Below is a small trained network, with its code and all its weights. Each question gives an input and a class and asks what happens when units are switched off, that is, made to give their printed mean instead of their output.

import numpy as np


def w(rows, s, z=0):
    codes = np.array(rows[::2]) - 128.0
    scale = np.full(codes.shape[1], s)
    scale[-1] = z or s
    return codes * scale


def norm(h):
    return h / np.sqrt((h * h).mean(-1, keepdims=True) + 1e-5)


def f(y):
    return np.maximum(y, 0)


def log_softmax(a):
    a = a - a.max(-1, keepdims=True)
    return a - np.log(np.exp(a).sum(-1, keepdims=True))


def net(x, mask):
    res = np.array(x, float).reshape(1, 7) / 4 @ E
    u = 0
    for l in range(4):
        y = f(norm(res) @ A[l][:, :-1].T + A[l][:, -1])
        res = res + np.where(mask[u : u + 7], y, B[l][:, -1]) @ B[l][:, :-1]
        u += 7
    return log_softmax(norm(res)[-1] @ U[:, :-1].T + U[:, -1])


A, B = {}, {}
E = w([
[129,129,126,127],'x0',
[140,191,253,116],'x1',
[128,128,129,129],'x2',
[129,129,127,126],'x3',
[185,24,198,67],'x4',
[125,129,127,128],'x5',
[241,230,87,14],'x6',
],0.0045)
A[0] = w([
[146,54,163,78,186],'0.n0',
[137,177,219,151,214],'0.n1',
[70,69,26,51,3],'0.n2',
[239,254,42,131,100],'0.n3',
[105,93,144,137,161],'0.n4',
[92,121,79,194,9],'0.n5',
[88,134,127,244,133],'0.n6',
],0.0076,0.0017)
B[0] = w([
[103,60,98,72,192],'0.n0',
[63,194,234,108,205],'0.n1',
[113,171,198,127,185],'0.n2',
[3,107,82,122,254],'0.n3',
[36,111,221,133,160],'0.n4',
[108,119,138,171,163],'0.n5',
[233,96,70,171,189],'0.n6',
],0.0066,0.0061)
A[1] = w([
[129,36,5,122,200],'1.n0',
[205,148,137,95,234],'1.n1',
[115,63,163,108,47],'1.n2',
[128,98,175,44,5],'1.n3',
[114,194,104,186,228],'1.n4',
[14,134,193,32,233],'1.n5',
[83,156,67,2,218],'1.n6',
],0.008,0.0019)
B[1] = w([
[107,81,31,99,199],'1.n0',
[174,157,2,60,140],'1.n1',
[2,120,135,154,157],'1.n2',
[103,164,139,192,161],'1.n3',
[91,200,102,234,168],'1.n4',
[178,33,124,151,254],'1.n5',
[150,232,122,50,217],'1.n6',
],0.0068,0.0093)
A[2] = w([
[185,138,166,45,127],'2.n0',
[170,90,129,33,69],'2.n1',
[200,58,60,157,128],'2.n2',
[163,122,134,255,121],'2.n3',
[100,220,143,167,3],'2.n4',
[97,67,146,171,44],'2.n5',
[55,178,133,114,50],'2.n6',
],0.0093,0.0042)
B[2] = w([
[153,82,116,67,241],'2.n0',
[198,154,174,129,233],'2.n1',
[100,106,27,70,227],'2.n2',
[254,131,106,164,251],'2.n3',
[92,145,249,74,186],'2.n4',
[64,166,142,129,228],'2.n5',
[77,173,135,98,198],'2.n6',
],0.0081,0.0029)
A[3] = w([
[225,199,182,194,1],'3.n0',
[34,103,148,130,109],'3.n1',
[93,200,74,167,219],'3.n2',
[195,238,91,66,3],'3.n3',
[166,255,77,108,109],'3.n4',
[53,106,102,8,136],'3.n5',
[52,168,133,205,182],'3.n6',
],0.0085,0.0038)
B[3] = w([
[234,139,188,254,152],'3.n0',
[77,110,127,114,182],'3.n1',
[181,118,166,158,216],'3.n2',
[140,57,147,205,174],'3.n3',
[60,109,167,150,197],'3.n4',
[138,177,128,151,253],'3.n5',
[194,137,141,72,207],'3.n6',
],0.011,0.0065)
U = w([
[205,113,17,217,227],'0',
[53,241,39,143,252],'1',
[25,47,61,114,194],'2',
[189,145,11,13,17],'3',
[232,172,196,211,252],'4',
[73,246,214,100,191],'5',
[63,61,239,136,9],'6',
[248,121,189,34,76],'7',
],0.017,0.0013)

Each question gives the input, the list of numbers given to net, and the class t.
The units are the neurons (one row each of A and B). Each row of codes is followed by its name. A weight is (code - 128) times the scale printed after its matrix; where a second scale follows, it is the last column's (A, B and U).
mask holds one flag per neuron, layer by layer. A switched-off neuron (its flag False) gives its mean, the last column of its row in B, instead of its output. The means were averaged over made-up inputs and are rounded, as every weight is.
A unit's drop is (log p(t) with every unit on - log p(t) with that unit switched off) / (log p(t) with every unit on - log p(t) with every unit switched off).
The circuit of an input: a set's keep is (log p(t) with only the set's units on - log p(t) with every unit switched off) / (log p(t) with every unit on - log p(t) with every unit switched off). Starting from the 12 units with the biggest drops (on a tie, the unit counted first), units are removed one at a time, each time the one whose removal leaves the highest keep (on an exact tie, the one counted first), for as long as the keep stays at least 0.8.
circuit, biggest first: the units of the circuit, biggest drop first
most important unit: the unit with the biggest drop
top k neurons: the k neurons with the biggest drops, biggest first
drop of u: that unit's drop, to one decimal
input [-3,-1,7,6,0,4,5], class 1: circuit, biggest first : 0.n3
input [-5,2,-1,-6,0,4,2], class 5: top 2 neurons : 0.n3; 0.n1
input [-8,2,-3,-4,-3,7,6], class 5: circuit, biggest first : 0.n3; 1.n0; 3.n2
input [-3,-6,5,-3,-3,-1,1], class 1: top 3 neurons : 0.n1; 1.n5; 1.n0
input [-4,3,5,7,-1,-6,8], class 5: top 3 neurons : 0.n3; 1.n6; 3.n4
input [-8,-2,7,5,-3,1,-2], class 0: top 3 neurons : 0.n6; 0.n1; 2.n2
input [2,1,3,7,-5,1,3], class 5: top 2 neurons : 0.n0; 3.n2
input [-5,-1,4,0,0,-7,-6], class 0: top 3 neurons : 0.n6; 2.n3; 0.n3
input [7,0,-6,-5,-4,-8,8], class 1: top 2 neurons : 0.n3; 0.n1
input [3,0,1,5,0,-7,-1], class 0: top 3 neurons : 0.n6; 0.n3; 0.n1
input [3,7,4,4,-2,-2,-7], class 4: top 2 neurons : 2.n3; 0.n6
input [6,4,-3,-2,8,-3,0], class 6: top 3 neurons : 1.n2; 1.n3; 1.n6
input [8,2,5,-8,1,-4,1], class 7: top 2 neurons : 1.n5; 1.n4
input [-8,0,8,-2,6,-1,-4], class 2: most important unit : 0.n0
input [6,-1,-1,6,2,7,-2], class 2: top 2 neurons : 0.n1; 0.n0
input [3,-1,-6,-7,-5,-5,-5], class 0: top 2 neurons : 0.n6; 0.n1
input [-1,-5,-7,1,1,-3,2], class 3: top 2 neurons : 0.n1; 1.n4
input [7,-4,-5,5,0,-8,-4], class 0: top 2 neurons : 0.n3; 0.n6
input [7,-3,-2,3,7,2,-4], class 2: drop of 0.n1 : 0.3
input [-6,-6,-3,7,0,7,-8], class 0: circuit, biggest first : 0.n6
input [3,0,3,-4,-2,8,5], class 1: drop of 1.n1 : 0.0
input [-8,-8,0,-8,-4,-8,1], class 1: drop of 2.n6 : 0.1
input [-4,0,-1,5,3,-3,8], class 3: drop of 3.n0 : 0.2
